Here is a tiny trained network, its code and every weight. The questions are about switching its units off for an input and a target symbol, where a switched-off unit gives its printed mean instead of its output.

import numpy as np


def w(rows, s, z=0):
    codes = np.array(rows[::2]) - 128.0
    scale = np.full(codes.shape[1], s)
    scale[-1] = z or s
    return codes * scale


def norm(h):
    return h / np.sqrt((h * h).mean(-1, keepdims=True) + 1e-5)


def f(y):
    return y / 2 * (1 + np.tanh(0.7978845608 * (y + 0.044715 * y**3)))


def softmax(a):
    e = np.exp(a - a.max(-1, keepdims=True))
    return e / e.sum(-1, keepdims=True)


def log_softmax(a):
    a = a - a.max(-1, keepdims=True)
    return a - np.log(np.exp(a).sum(-1, keepdims=True))


def net(x, mask):
    ids = ['αβγεηθλμσ'.index(c) for c in x.split()]
    T = len(ids)
    res = E[ids] + P[:T]
    u = 0
    for l in range(2):
        r = norm(res)
        for j in range(3):
            rows = slice(2 * j, 2 * j + 2)
            q, k, v = (r @ M[l][rows].T for M in (Q, K, V))
            z = softmax(np.where(np.tri(T) > 0, q @ k.T / 2**0.5, -1e9)) @ v
            o = O[l][rows]
            res = res + np.where(mask[u + j], z, o[:, -1]) @ o[:, :-1]
        u += 3
        y = f(norm(res) @ A[l][:, :-1].T + A[l][:, -1])
        res = res + np.where(mask[u : u + 16], y, B[l][:, -1]) @ B[l][:, :-1]
        u += 16
    return log_softmax(norm(res)[-1] @ U[:, :-1].T + U[:, -1])


Q, K, V, O, A, B = {}, {}, {}, {}, {}, {}
E = w([
[128,83,154],'α',
[59,142,142],'β',
[144,100,141],'γ',
[85,139,175],'ε',
[232,163,50],'η',
[73,171,142],'θ',
[181,79,203],'λ',
[117,3,158],'μ',
[61,195,157],'σ',
],0.0058)
P = w([
[31,9,140],'0',
[242,104,253],'1',
[237,99,237],'2',
[224,98,183],'3',
[222,106,173],'4',
[227,108,213],'5',
],0.002)
Q[0] = w([
[148,198,215],'L0H0',
[167,171,86],'L0H0',
[155,1,198],'L0H1',
[153,71,82],'L0H1',
[156,23,171],'L0H2',
[126,26,105],'L0H2',
],0.0083)
K[0] = w([
[68,62,75],'L0H0',
[81,114,178],'L0H0',
[37,52,210],'L0H1',
[65,159,186],'L0H1',
[223,122,2],'L0H2',
[223,91,42],'L0H2',
],0.0076)
V[0] = w([
[142,120,91],'L0H0',
[200,85,101],'L0H0',
[229,255,74],'L0H1',
[49,139,96],'L0H1',
[116,223,71],'L0H2',
[159,86,134],'L0H2',
],0.0042)
O[0] = w([
[139,64,119,116],'L0H0',
[159,135,50,147],'L0H0',
[54,80,254,1],'L0H1',
[83,100,59,109],'L0H1',
[127,35,88,54],'L0H2',
[154,203,107,156],'L0H2',
],0.0035,0.0043)
A[0] = w([
[127,107,177,125],'L0N0',
[99,33,221,82],'L0N1',
[179,77,191,104],'L0N2',
[114,146,97,123],'L0N3',
[81,56,160,97],'L0N4',
[192,135,82,144],'L0N5',
[101,128,129,133],'L0N6',
[141,106,108,1],'L0N7',
[126,42,251,51],'L0N8',
[2,144,120,158],'L0N9',
[127,237,153,163],'L0N10',
[170,95,90,168],'L0N11',
[184,217,201,76],'L0N12',
[108,59,208,155],'L0N13',
[240,95,93,157],'L0N14',
[161,123,91,38],'L0N15',
],0.0042,0.0027)
B[0] = w([
[127,150,51,129],'L0N0',
[172,146,94,118],'L0N1',
[63,217,89,157],'L0N2',
[156,161,149,121],'L0N3',
[203,49,78,107],'L0N4',
[49,156,203,187],'L0N5',
[167,113,165,118],'L0N6',
[93,105,103,93],'L0N7',
[150,196,55,120],'L0N8',
[243,165,196,117],'L0N9',
[251,71,103,178],'L0N10',
[138,209,188,184],'L0N11',
[128,51,37,167],'L0N12',
[210,204,55,141],'L0N13',
[100,241,146,252],'L0N14',
[87,148,100,113],'L0N15',
],0.0024,0.0031)
Q[1] = w([
[78,214,89],'L1H0',
[114,179,189],'L1H0',
[13,150,106],'L1H1',
[254,184,222],'L1H1',
[74,28,64],'L1H2',
[235,145,190],'L1H2',
],0.0068)
K[1] = w([
[180,133,177],'L1H0',
[91,113,162],'L1H0',
[189,123,184],'L1H1',
[63,89,2],'L1H1',
[180,179,85],'L1H2',
[53,168,165],'L1H2',
],0.0091)
V[1] = w([
[103,146,198],'L1H0',
[91,117,93],'L1H0',
[238,53,148],'L1H1',
[195,219,243],'L1H1',
[59,108,254],'L1H2',
[94,185,178],'L1H2',
],0.0066)
O[1] = w([
[157,95,181,120],'L1H0',
[169,167,107,8],'L1H0',
[231,111,152,111],'L1H1',
[151,181,206,123],'L1H1',
[114,2,192,90],'L1H2',
[92,87,148,213],'L1H2',
],0.0076,0.0018)
A[1] = w([
[49,106,82,88],'L1N0',
[57,88,73,73],'L1N1',
[73,140,84,69],'L1N2',
[171,142,153,82],'L1N3',
[42,31,75,65],'L1N4',
[111,2,214,165],'L1N5',
[210,197,183,112],'L1N6',
[70,116,189,36],'L1N7',
[145,21,73,42],'L1N8',
[152,51,131,162],'L1N9',
[148,201,28,165],'L1N10',
[154,189,122,76],'L1N11',
[157,1,33,16],'L1N12',
[105,126,114,4],'L1N13',
[155,143,183,64],'L1N14',
[61,107,77,78],'L1N15',
],0.0051,0.0043)
B[1] = w([
[157,239,191,110],'L1N0',
[150,232,142,103],'L1N1',
[133,250,177,90],'L1N2',
[78,136,81,110],'L1N3',
[155,193,80,130],'L1N4',
[159,82,8,233],'L1N5',
[61,94,47,207],'L1N6',
[115,91,193,98],'L1N7',
[45,141,153,105],'L1N8',
[118,113,55,173],'L1N9',
[232,72,100,254],'L1N10',
[120,156,73,119],'L1N11',
[74,102,183,123],'L1N12',
[44,217,197,57],'L1N13',
[60,114,95,102],'L1N14',
[161,255,159,100],'L1N15',
],0.0045,0.0022)
U = w([
[5,198,235,178],'α',
[12,167,9,15],'β',
[137,244,147,235],'γ',
[190,39,237,1],'ε',
[227,140,168,2],'η',
[43,17,108,210],'θ',
[224,171,223,61],'λ',
[244,100,2,200],'μ',
[77,18,187,116],'σ',
],0.0078,0.0035)

Each question gives the input, a string of symbols that net reads in full, and the target symbol t.
The units are the heads (2 rows each of Q, K, V and O) and the neurons (one row each of A and B). Each row of codes is followed by its name. A weight is (code - 128) times the scale printed after its matrix; where a second scale follows, it is the last column's (O, A, B and U).
mask holds one flag per unit, layer by layer, with each layer's heads first. A switched-off unit (its flag False) gives its mean, the last column of its rows in O or B, instead of its output. The means were averaged over made-up inputs and are rounded, as every weight is.
A unit's drop is (log p(t) with every unit on - log p(t) with that unit switched off) / (log p(t) with every unit on - log p(t) with every unit switched off).
The circuit of an input: a set's keep is (log p(t) with only the set's units on - log p(t) with every unit switched off) / (log p(t) with every unit on - log p(t) with every unit switched off). Starting from the 12 units with the biggest drops (on a tie, the unit counted first), units are removed one at a time, each time the one whose removal leaves the highest keep (on an exact tie, the one counted first), for as long as the keep stays at least 0.8.
units of the circuit, in order: the units of the circuit, biggest drop first
unit that matters most: the unit with the biggest drop
top k neurons: the k neurons with the biggest drops, biggest first
top k neurons in layer l: the k neurons of layer l with the biggest drops, biggest first
heads that matter: for each layer, one digit per head in row order, 1 if its drop is at least 0.15 and else 0, layers parted by /
input λ σ λ μ ε ε, target λ: unit that matters most => L1H1
input ε α ε, target ε: heads that matter => 000 / 011
input θ γ α, target θ: units of the circuit, in order => [L1H2 L1H1]
input η η η ε, target γ: top 3 neurons => [L0N13 L0N12 L0N8]
input α η ε β η ε, target α: top 2 neurons => [L0N10 L0N13]
input β μ θ, target β: top 3 neurons in layer 0 => [L0N14 L0N5 L0N12]
input β β γ μ α, target β: heads that matter => 011 / 010
input β γ θ, target β: units of the circuit, in order => [L1H1 L0N14]
input α μ γ, target α: heads that matter => 011 / 010
input β μ σ, target β: top 2 neurons => [L0N14 L0N5]
input θ μ β, target θ: top 2 neurons in layer 0 => [L0N9 L0N12]
input λ μ λ μ, target λ: heads that matter => 001 / 010
input γ ε α η, target γ: heads that matter => 011 / 011
input α σ μ, target α: unit that matters most => L0H1
input θ ε γ λ, target θ: top 2 neurons => [L0N9 L0N12]
input σ θ α, target σ: heads that matter => 100 / 001
input η α η η γ, target γ: heads that matter => 111 / 011
input λ μ σ ε θ, target λ: top 2 neurons in layer 0 => [L0N10 L0N12]
input θ η μ η α, target θ: top 4 neurons => [L0N12 L0N9 L0N8 L0N2]
input λ θ μ σ, target λ: units of the circuit, in order => [L1H1]
input θ α ε μ η σ, target θ: heads that matter => 111 / 001
input β μ μ α ε, target β: top 2 neurons => [L0N14 L0N12]
input θ α μ α θ, target θ: top 3 neurons => [L0N9 L0N12 L0N2]
input β β λ, target β: heads that matter => 110 / 011
input β μ ε ε, target β: top 2 neurons => [L0N14 L0N5]
input σ μ η, target θ: top 2 neurons in layer 0 => [L0N9 L0N11]
input σ η ε, target σ: unit that matters most => L0N9
